m =
127,137,134,133
125,127,132,152
128,128,128,127
133,153,137,136
125,117,140,140
127,126,129,128
136,149,124,131
131,131,129,134
143,143,141,119
111,143,126,134
128,122,137,132
Indices start at 1.
The entry just left of 149: 136
The entry in row 3 and column 2 -> 128
The entry at row 3, column 1 is 128
Give the entry at row 1, column 2.
A: 137
Give the bottom entry of the column that holds the largest entry.
A: 122
The top-right entry -> 133
Give the entry just left of the largest entry.
A: 133
Give the entry in row 3 and column 3.
A: 128
Give the top-left entry.
A: 127
Give the entry just right of 153.
A: 137
The entry directly below 153 -> 117
The entry directly below the smallest entry is 128
Give the entry in row 2 and column 1.
A: 125

M =
[[115 120 146 125 137 108 138 133]
 [135 117 121 119 128 125 123 137]
 [133 123 119 116 127 118 126 140]
 [131 128 127 121 119 145 130 132]
 [128 112 128 128 139 127 123 120]
 [135 118 128 127 118 156 126 128]
 [130 137 121 114 113 138 136 114]
 [117 114 147 128 137 113 135 130]
 [127 129 126 127 121 125 133 118]
 [122 122 132 125 127 123 136 124]
 [132 116 128 111 129 130 127 140]]
Rows and columns are numbered from 1.
Which number is the entry directly below the largest entry?
Answer: 138
The entry at row 3, column 1 -> 133
The entry at row 2, column 2 is 117
Which number is the entry just left of the largest entry?
Answer: 118
Which number is the entry just right of 147?
Answer: 128
Which number is the entry in row 1 and column 3?
Answer: 146
Which number is the entry in the top-left corner?
Answer: 115
Which number is the entry just right of the largest entry?
Answer: 126
The entry at row 1, column 2 -> 120
The top-right entry -> 133
The maximum -> 156
Which number is the smallest entry?
Answer: 108
The entry in row 3 and column 3 is 119
Which number is the entry directly above 156?
Answer: 127
The bottom entry of the column that holds the smallest entry: 130
Which number is the entry in row 2 and column 1?
Answer: 135
The entry at row 2, column 3: 121
Which number is the entry just right of 112?
Answer: 128
Which number is the entry just left of the smallest entry?
Answer: 137
The bottom-left entry: 132
Which number is the entry directly below 124?
Answer: 140

Questions about the array below.
1) Find the entry in the bottom-left corner.
2) Find the bottom entry of the column that holds the largest entry.
3) Find the entry directly above 111.
4) Find the smallest entry.
5) Find the entry just left of the largest entry.
6) Find the 5th entry in reading order.
7) Find the 1st entry in reading order.
8) Find the top-right entry.
[[133 138 136 119 117 120 118 138 134]
 [116 122 119 129 116 142 136 130 134]
 [116 125 138 136 106 131 139 133 139]
 [139 133 111 122 125 121 126 119 130]
 [128 134 120 131 143 113 140 121 121]
 [121 122 127 121 132 147 120 135 126]
 [116 127 140 126 141 134 127 142 122]
 [130 133 116 130 104 119 139 122 140]]
1) 130
2) 119
3) 138
4) 104
5) 132
6) 117
7) 133
8) 134

Questions about the row below.
1) Find the entry just right of 133.
2) Find the first entry from the left.
3) Find the entry just left of 133.
118  151  133  131  110
1) 131
2) 118
3) 151

arr =
array([[110, 146, 138, 133],
       [144, 134, 142, 134],
       [111, 135, 134, 138],
       [136, 141, 136, 154],
       [133, 135, 133, 137],
       [152, 139, 142, 133],
       [111, 143, 136, 140],
       [152, 139, 132, 138]])
Indices start at 1.
Which number is the entry just right of 143?
A: 136
The entry at row 1, column 2 -> 146
Which number is the entry at row 2, column 2?
A: 134
Which number is the smallest entry?
A: 110
Which number is the entry in the top-right corner?
A: 133
Which number is the bottom-right entry?
A: 138
Which number is the entry in the bottom-left corner?
A: 152
The entry in row 2 and column 1 -> 144
Which number is the entry at row 3, column 1?
A: 111
Which number is the entry directly above 141?
A: 135
Which number is the entry at row 1, column 3?
A: 138
The entry just left of 137: 133
The entry directly below 143 -> 139
The entry in row 2 and column 3: 142
Which number is the maximum?
A: 154

A =
[[128 131 134 126 131 127 132 123 131 130 127 125 130]
 [127 129 130 126 129 127 130 124 130 130 127 126 129]
 [128 130 121 132 136 128 127 136 124 128 129 133 126]
 [137 135 143 128 134 129 136 122 135 128 129 122 133]
 [127 132 119 132 140 128 128 139 123 131 128 135 125]
 [123 137 114 130 148 128 131 151 121 143 122 137 123]
 [128 128 129 127 128 128 129 126 129 129 128 127 128]
 [128 128 128 128 128 128 128 129 128 128 128 128 128]
 [129 129 124 131 132 127 126 132 126 126 129 130 127]
 [128 128 129 127 128 128 129 127 129 129 128 128 128]
 [128 128 126 130 129 128 126 131 126 126 129 129 127]
 [128 128 128 128 128 128 128 127 128 128 128 128 128]
 [127 132 120 132 139 128 127 139 123 131 128 135 125]
 [127 133 118 132 141 128 128 140 123 133 127 135 125]
 [129 129 125 131 131 127 126 132 126 126 129 130 127]]
Indices start at 1.
The entry in the top-left corner -> 128
The entry at row 3, column 2?
A: 130
The entry at row 3, column 1?
A: 128
The top entry of the column that holds the smallest entry: 134
The entry directly above the centre entry?
A: 129
The bottom-right entry?
A: 127
The maximum -> 151
The entry in row 2 and column 1?
A: 127
The entry at row 2, column 3?
A: 130
The entry in the top-right corner is 130
The top entry of the column that holds the largest entry is 123
The entry in the bottom-left corner?
A: 129
The entry directly above the smallest entry?
A: 119
The entry in row 1 and column 2?
A: 131
The entry just right of the smallest entry -> 130
The entry directly below the largest entry -> 126
The centre entry is 128
The entry directly above the largest entry is 139
The entry directly below the smallest entry: 129
The entry at row 2, column 2?
A: 129
The entry just left of the smallest entry?
A: 137

[135 128 139 149 129 122 128 155 104]
The entry just left of the smallest entry is 155
The entry just left of 129 -> 149

x =
[[125 122 126 139]
 [133 113 113 133]
 [128 132 126 133]
 [126 125 120 117]
 [123 125 118 129]
 [129 105 133 131]
 [131 137 136 133]
 [130 129 131 136]
 [129 140 126 121]
 [125 126 128 130]
 [135 124 126 134]
 [141 131 146 131]
 [128 139 132 131]
 [129 134 131 131]
 [125 125 125 127]]
Indices start at 1.
Give the entry in row 3 and column 1.
Answer: 128
Give the bottom entry of the column that holds the smallest entry.
Answer: 125
Give the entry in row 1 and column 1.
Answer: 125
The entry in row 2 and column 1: 133
Give the bottom-left entry.
Answer: 125
The entry directly above 140: 129
Give the entry in row 1 and column 3.
Answer: 126
The top-right entry: 139
The entry directly above 118: 120
The entry directly below the largest entry: 132
The entry directly below the smallest entry is 137
Give the top entry of the column that holds the smallest entry.
Answer: 122
Give the entry directly above the smallest entry.
Answer: 125
The entry at row 2, column 3 -> 113
Give the entry in the bottom-right corner.
Answer: 127
Give the entry directly above 123.
Answer: 126
Give the entry in row 3 and column 3.
Answer: 126
